Below is a small trained network, with its code and all its weights. Each question gives an input and a target symbol and asks what happens when units are switched off, that is, made to give their printed mean instead of their output.

import numpy as np


def w(rows, s, z=0):
    codes = np.array(rows[::2]) - 128.0
    scale = np.full(codes.shape[1], s)
    scale[-1] = z or s
    return codes * scale


def f(y):
    return np.maximum(y, 0)


def softmax(a):
    e = np.exp(a - a.max(-1, keepdims=True))
    return e / e.sum(-1, keepdims=True)


def log_softmax(a):
    a = a - a.max(-1, keepdims=True)
    return a - np.log(np.exp(a).sum(-1, keepdims=True))


def net(x, mask):
    ids = ['ΣΩαβγεζηθλμξπτφψ'.index(c) for c in x.split()]
    T = len(ids)
    res = E[ids] + P[:T]
    u = 0
    for l in range(2):
        q, k, v = (res @ M[l].T for M in (Q, K, V))
        z = softmax(np.where(np.tri(T) > 0, q @ k.T / 3**0.5, -1e9)) @ v
        res = res + np.where(mask[u], z, O[l][:, -1]) @ O[l][:, :-1]
        u += 1
        y = f(res @ A[l][:, :-1].T + A[l][:, -1])
        res = res + np.where(mask[u : u + 4], y, B[l][:, -1]) @ B[l][:, :-1]
        u += 4
    return log_softmax(res[-1] @ U[:, :-1].T + U[:, -1])


Q, K, V, O, A, B = {}, {}, {}, {}, {}, {}
E = w([
[121,110,77,110,78],'Σ',
[91,184,115,126,78],'Ω',
[194,81,193,157,60],'α',
[129,78,116,46,136],'β',
[99,73,123,49,144],'γ',
[122,112,125,51,128],'ε',
[94,160,42,134,161],'ζ',
[123,115,128,170,100],'η',
[254,128,138,111,235],'θ',
[69,144,75,118,121],'λ',
[196,107,89,167,85],'μ',
[100,109,155,155,104],'ξ',
[137,144,105,54,119],'π',
[148,171,23,135,121],'τ',
[63,76,144,134,141],'φ',
[145,127,148,44,78],'ψ',
],0.019)
P = w([
[1,56,65,14,33],'0',
[89,132,89,148,179],'1',
[84,134,112,142,174],'2',
[113,152,117,156,163],'3',
[84,113,120,128,172],'4',
[137,155,132,150,132],'5',
[134,137,123,150,153],'6',
[170,163,130,158,127],'7',
[162,154,132,154,115],'8',
],0.0095)
Q[0] = w([
[138,46,154,167,120],'L0H1',
[177,16,255,233,99],'L0H1',
[30,160,83,226,175],'L0H1',
],0.0092)
K[0] = w([
[187,143,249,121,190],'L0H1',
[190,120,148,215,141],'L0H1',
[141,118,99,165,88],'L0H1',
],0.011)
V[0] = w([
[185,114,224,73,112],'L0H1',
[186,107,91,112,2],'L0H1',
[40,124,127,170,52],'L0H1',
],0.0083)
O[0] = w([
[124,73,109,175,116,161],'L0H1',
[96,6,138,91,139,191],'L0H1',
[123,71,86,93,48,3],'L0H1',
],0.013,0.003)
A[0] = w([
[167,107,115,62,170,241],'L0N1',
[90,145,102,156,98,194],'L0N2',
[103,126,139,97,70,235],'L0N3',
[95,177,84,250,83,254],'L0N4',
],0.012,0.0041)
B[0] = w([
[134,158,206,81,98,254],'L0N1',
[166,110,9,147,134,159],'L0N2',
[105,164,129,75,176,220],'L0N3',
[128,78,91,116,170,207],'L0N4',
],0.013,0.0099)
Q[1] = w([
[161,184,94,59,203],'L1H1',
[155,81,68,100,79],'L1H1',
[104,135,1,31,82],'L1H1',
],0.0068)
K[1] = w([
[230,113,120,87,164],'L1H1',
[220,65,131,130,35],'L1H1',
[82,89,114,23,253],'L1H1',
],0.0059)
V[1] = w([
[105,106,153,126,91],'L1H1',
[3,210,57,146,184],'L1H1',
[148,241,24,97,133],'L1H1',
],0.0074)
O[1] = w([
[39,1,161,199,93,101],'L1H1',
[68,195,180,206,69,5],'L1H1',
[127,171,105,71,53,121],'L1H1',
],0.006,0.0036)
A[1] = w([
[14,67,46,190,19,109],'L1N1',
[181,121,142,244,170,125],'L1N2',
[120,216,120,202,195,3],'L1N3',
[255,45,63,148,226,197],'L1N4',
],0.0063,0.0025)
B[1] = w([
[130,80,121,118,5,157],'L1N1',
[179,73,186,132,58,173],'L1N2',
[174,49,96,189,82,173],'L1N3',
[37,143,132,137,136,250],'L1N4',
],0.011,0.015)
U = w([
[254,81,192,66,96,178],'Σ',
[139,131,153,126,72,70],'Ω',
[42,154,102,190,236,71],'α',
[78,136,119,162,139,253],'β',
[113,136,115,159,120,173],'γ',
[121,120,123,143,132,126],'ε',
[71,220,146,153,121,139],'ζ',
[116,133,145,143,97,82],'η',
[98,196,52,125,200,218],'θ',
[58,177,181,155,83,94],'λ',
[95,137,121,112,179,59],'μ',
[137,131,136,133,105,17],'ξ',
[123,125,141,134,117,59],'π',
[86,191,194,40,208,117],'τ',
[151,143,106,140,93,86],'φ',
[106,65,203,197,82,109],'ψ',
],0.0088,0.0042)

Each question gives the input, a string of symbols that net reads in full, and the target symbol t.
The units are the heads (3 rows each of Q, K, V and O) and the neurons (one row each of A and B). Each row of codes is followed by its name. A weight is (code - 128) times the scale printed after its matrix; where a second scale follows, it is the last column's (O, A, B and U).
mask holds one flag per unit, layer by layer, with each layer's heads first. A switched-off unit (its flag False) gives its mean, the last column of its rows in O or B, instead of its output. The means were averaged over made-up inputs and are rounded, as every weight is.
A unit's drop is (log p(t) with every unit on - log p(t) with that unit switched off) / (log p(t) with every unit on - log p(t) with every unit switched off).
The circuit of an input: a set's keep is (log p(t) with only the set's units on - log p(t) with every unit switched off) / (log p(t) with every unit on - log p(t) with every unit switched off). Starting from all 10 units, units are removed one at a time, each time the one whose removal leaves the highest keep (on an exact tie, the one counted first), for as long as the keep stays at least 0.8.
units of the circuit, in order: the units of the circuit, biggest drop first
k most important neurons: the k neurons with the biggest drops, biggest first
k most important neurons of layer l: the k neurons of layer l with the biggest drops, biggest first
input Ω Ω α α θ μ, target α: units of the circuit, in order	(L1N4 L0N4 L0H1)
input ζ β ξ θ ξ, target α: units of the circuit, in order	(L0N4 L0H1)
input α τ φ, target ψ: units of the circuit, in order	(L0H1)
input β ψ Σ β, target Σ: 2 most important neurons	(L1N4 L0N1)
input Σ ψ ε ξ θ λ ζ, target Σ: units of the circuit, in order	(L0H1 L1N4)
input ψ θ ζ θ β β Ω τ τ, target ψ: units of the circuit, in order	(L0H1 L1H1)
input Σ θ Σ, target Σ: 2 most important neurons	(L1N4 L1N1)
input τ θ α β Σ, target τ: 3 most important neurons	(L1N3 L1N2 L0N1)
input γ α γ μ, target ψ: 3 most important neurons	(L0N3 L0N1 L1N2)
input ζ θ μ, target α: units of the circuit, in order	(L0N4 L0H1)
input ψ λ α Ω ξ α α ζ, target ψ: units of the circuit, in order	(L0H1 L1H1)
input Ω α θ ψ θ Ω, target Ω: 3 most important neurons	(L1N1 L1N4 L0N3)
input ψ θ β ζ, target ψ: units of the circuit, in order	(L0H1 L1N1)
input ζ θ β ζ, target ζ: units of the circuit, in order	(L0H1 L1H1 L0N3)
input θ Σ Ω θ θ θ ζ β, target τ: 3 most important neurons	(L1N2 L1N3 L1N1)
input φ α θ ψ φ, target α: 2 most important neurons of layer 1	(L1N3 L1N4)
input τ ξ ψ θ, target τ: 3 most important neurons of layer 1	(L1N4 L1N1 L1N2)
input β β ε τ α β α η ψ, target τ: units of the circuit, in order	(L1N3)
input α τ Ω η μ Ω, target α: 2 most important neurons	(L0N3 L0N1)
input λ η θ γ θ Σ Ω ε, target τ: 3 most important neurons	(L0N3 L1N3 L1N2)
